arr = [-0.184, -0.252, 1.192, 0.132, -1.685, 1.019, 1.043, 0.135, 1.412, 0.758, 0.748, -0.807, 0.543]
Read off the smallest entry.
A: -1.685
Read off the entry just right of 1.043.
A: 0.135
The entry just left of the centre entry is 1.019
The entry just left of 0.135 is 1.043

Questions about the matrix below. Rows and columns are numbered from 1.
1) Read off the entry just right of 66.
2) Read off the entry at the centre.
3) Read off the bottom-left entry.
4) Read off the entry directly above the centre entry.
5) Read off the entry directly above the largest entry.
6) Read off the bottom-right entry.
7) Read off the entry at row 1, column 2.
[[  5   7   5   0  -1]
 [ 21  53 -27  61  47]
 [ 17  66   2  59  32]]
1) 2
2) -27
3) 17
4) 5
5) 53
6) 32
7) 7

Read these off the row that follows.
1) What is the first entry from the left?
2) What is the 3rd entry from the left?
3) What is the 3rd entry from the right?
4) What is the first entry from the right?
[-15  -9  11  13 -36  -4 -63  24   4  22  22  26   6 -49  10]
1) -15
2) 11
3) 6
4) 10

X =
[[ 33  15 -51  -6 -26 -22 -37]
 [ -1  40 -33  -3 -21 -31 -53]]
The first entry, reading row by row -> 33
The last entry, reading row by row is -53
Give the third largest entry.
A: 15
The top entry of the column that holds the smallest entry: -37
Give the third entry from the end, reading row by row.
A: -21
The entry in the bottom-left corner -> -1
The 2nd smallest entry is -51

W =
[[ 0.05 -0.13  0.05  0.14  0.03  0.23  0.08  0.24  0.02  0.10  0.12 -0.14
   0.08 -0.04]
 [-0.08 -0.07  0.10  0.08 -0.01  0.07 -0.01  0.11  0.09  0.09  0.10 -0.12
   0.12  0.09]
 [-0.12  0.13 -0.08  0.04  0.08  0.14  0.00  0.05  0.03 -0.03  0.04  0.09
   0.18  0.12]
 [ 0.07  0.05  0.02  0.03  0.06  0.04  0.06  0.02  0.04  0.03  0.01  0.07
   0.01  0.05]
 [ 0.01 -0.06  0.06  0.06  0.16  0.19  0.14  0.14  0.16  0.09  0.00 -0.17
   0.08  0.06]
 [ 0.00  0.05  0.07  0.00  0.07  0.03  0.05  0.03  0.07  0.03 -0.01  0.00
   0.06  0.04]
 [ 0.00  0.03  0.00  0.07  0.04  0.01  0.09  0.04  0.05  0.06  0.03  0.04
   0.05  0.08]
 [ 0.08  0.05  0.07  0.01  0.04  0.06  0.00  0.03  0.03  0.02  0.04  0.04
   0.03  0.01]
 [ 0.06  0.19  0.02 -0.02  0.06 -0.07  0.06 -0.14  0.09  0.01  0.00  0.20
   0.00  0.10]
 [ 0.02  0.05  0.02  0.05  0.04  0.04  0.04  0.05  0.03  0.05  0.03  0.04
   0.07  0.05]
 [ 0.02  0.17  0.12 -0.04 -0.06  0.02  0.07 -0.03 -0.02  0.04  0.05  0.15
   0.09 -0.13]
 [ 0.20  0.10  0.19 -0.07  0.03  0.15 -0.11 -0.03  0.00 -0.04  0.03  0.09
  -0.03 -0.09]
 [ 0.05  0.06  0.03  0.01  0.07  0.03  0.06  0.01  0.05  0.03 -0.02  0.06
   0.02  0.05]
 [ 0.09  0.08  0.01  0.05  0.07  0.04  0.08 -0.01  0.03  0.04  0.01  0.14
  -0.03  0.01]
 [-0.01  0.03  0.06  0.01  0.10  0.03  0.04  0.04  0.08  0.03 -0.03 -0.04
   0.07  0.08]
 [ 0.00  0.12  0.06 -0.03  0.00 -0.08 -0.02 -0.05  0.00  0.00 -0.02  0.12
   0.04  0.04]]
Give the entry just right of the smallest entry.
0.08
Give the minimum.
-0.17
The entry just right of the largest entry: 0.02
The entry just left of the smallest entry -> 0.00
